Below is a small trained network, with its code and all its weights. Each question gives an input and a class and asks what happens when units are switched off, that is, made to give their printed mean instead of their output.

import numpy as np


def w(rows, s, z=0):
    codes = np.array(rows[::2]) - 128.0
    scale = np.full(codes.shape[1], s)
    scale[-1] = z or s
    return codes * scale


def f(y):
    return y / 2 * (1 + np.tanh(0.7978845608 * (y + 0.044715 * y**3)))


def log_softmax(a):
    a = a - a.max(-1, keepdims=True)
    return a - np.log(np.exp(a).sum(-1, keepdims=True))


def net(x, mask):
    res = np.array(x, float).reshape(1, 8) / 4 @ E
    y = f(res @ A[0][:, :-1].T + A[0][:, -1])
    res = res + np.where(mask, y, B[0][:, -1]) @ B[0][:, :-1]
    return log_softmax(res[-1] @ U[:, :-1].T + U[:, -1])


A, B = {}, {}
E = w([
[17,32,120,168],'x0',
[158,165,125,73],'x1',
[146,38,94,139],'x2',
[182,46,36,165],'x3',
[104,112,141,2],'x4',
[103,56,114,136],'x5',
[186,41,232,119],'x6',
[145,138,178,202],'x7',
],0.0097)
A[0] = w([
[77,135,80,122,127],'N1',
[53,102,82,153,99],'N2',
[194,163,69,98,141],'N3',
[169,178,116,91,150],'N4',
[83,190,67,53,152],'N5',
[25,180,167,172,208],'N6',
[137,117,132,35,226],'N7',
[56,122,119,168,100],'N8',
[143,152,3,173,204],'N9',
[208,132,97,161,90],'N10',
[90,44,133,132,80],'N11',
[126,91,121,135,178],'N12',
[203,87,197,117,148],'N13',
[137,95,158,176,115],'N14',
[128,105,213,84,97],'N15',
[150,76,230,95,147],'N16',
[115,179,152,156,102],'N17',
[104,114,152,130,92],'N18',
[55,119,88,127,145],'N19',
[118,103,197,81,75],'N20',
[149,96,110,96,138],'N21',
[93,167,97,80,162],'N22',
[116,112,174,108,80],'N23',
[234,92,143,95,254],'N24',
[136,162,75,145,237],'N25',
[51,169,149,224,153],'N26',
[22,93,101,127,123],'N27',
[200,117,219,156,68],'N28',
[178,175,106,44,158],'N29',
[72,199,162,159,142],'N30',
],0.011,0.004)
B[0] = w([
[96,115,135,84,180],'N1',
[52,137,31,96,204],'N2',
[159,106,139,130,206],'N3',
[161,115,187,102,210],'N4',
[146,96,133,72,252],'N5',
[119,208,115,45,251],'N6',
[74,54,253,152,228],'N7',
[126,151,82,99,184],'N8',
[145,92,108,71,254],'N9',
[189,145,108,150,188],'N10',
[100,144,84,125,210],'N11',
[89,88,78,188,170],'N12',
[121,111,151,222,225],'N13',
[105,163,27,173,179],'N14',
[97,147,161,166,201],'N15',
[103,140,153,206,236],'N16',
[208,198,125,89,180],'N17',
[113,155,129,134,138],'N18',
[59,95,112,60,198],'N19',
[119,130,175,150,185],'N20',
[127,102,141,150,159],'N21',
[130,116,140,69,206],'N22',
[106,151,154,135,152],'N23',
[144,90,146,197,242],'N24',
[163,89,101,76,203],'N25',
[137,184,109,74,233],'N26',
[66,91,61,138,226],'N27',
[112,182,99,225,218],'N28',
[163,121,193,155,242],'N29',
[146,188,133,58,224],'N30',
],0.0071,0.0089)
U = w([
[49,74,22,68,202],'0',
[114,95,193,128,126],'1',
[176,27,96,137,89],'2',
[167,205,118,84,112],'3',
[162,138,142,69,175],'4',
[151,164,94,215,11],'5',
[172,90,157,51,225],'6',
[248,120,77,152,166],'7',
],0.012,0.0012)

Each question gives the input, the list of numbers given to net, and the class t.
The units are the neurons (one row each of A and B). Each row of codes is followed by its name. A weight is (code - 128) times the scale printed after its matrix; where a second scale follows, it is the last column's (A, B and U).
mask holds one flag per neuron, in row order. A switched-off neuron (its flag False) gives its mean, the last column of its row in B, instead of its output. The means were averaged over made-up inputs and are rounded, as every weight is.
A unit's drop is (log p(t) with every unit on - log p(t) with that unit switched off) / (log p(t) with every unit on - log p(t) with every unit switched off).
The circuit of an input: a set's keep is (log p(t) with only the set's units on - log p(t) with every unit switched off) / (log p(t) with every unit on - log p(t) with every unit switched off). Starting from the 12 units with the biggest drops (on a tie, the unit counted first), units are removed one at a time, each time the one whose removal leaves the highest keep (on an exact tie, the one counted first), for as long as the keep stays at least 0.8.
units of the circuit, in order: the units of the circuit, biggest drop first
drop of u: that unit's drop, to one decimal
input [4,-3,8,2,8,-4,5,-3], class 1: units of the circuit, in order => (N7, N16)
input [5,3,1,-6,6,5,4,-6], class 1: units of the circuit, in order => (N7)
input [-5,-8,4,2,-1,-2,2,-1], class 5: units of the circuit, in order => (N5, N22)
input [-3,-8,-2,0,6,-7,7,1], class 5: units of the circuit, in order => (N28, N16)
input [-1,-7,8,-6,8,-6,-5,-3], class 6: units of the circuit, in order => (N7, N29, N5)
input [0,-6,-1,-5,2,0,-3,0], class 3: units of the circuit, in order => (N6, N30)
input [-4,-3,-1,5,-1,-4,-8,8], class 7: units of the circuit, in order => (N10, N9)
input [-4,0,1,0,-3,-6,0,-6], class 7: units of the circuit, in order => (N19, N6)
input [3,-4,-3,2,-8,1,4,-2], class 0: drop of N29 => 0.3
input [8,-7,-7,-7,6,1,-1,5], class 0: drop of N27 => 1.1
input [-7,-8,-5,-5,0,3,6,7], class 5: drop of N28 => 0.0
input [-5,3,5,-2,3,7,-4,3], class 2: drop of N26 => 0.3
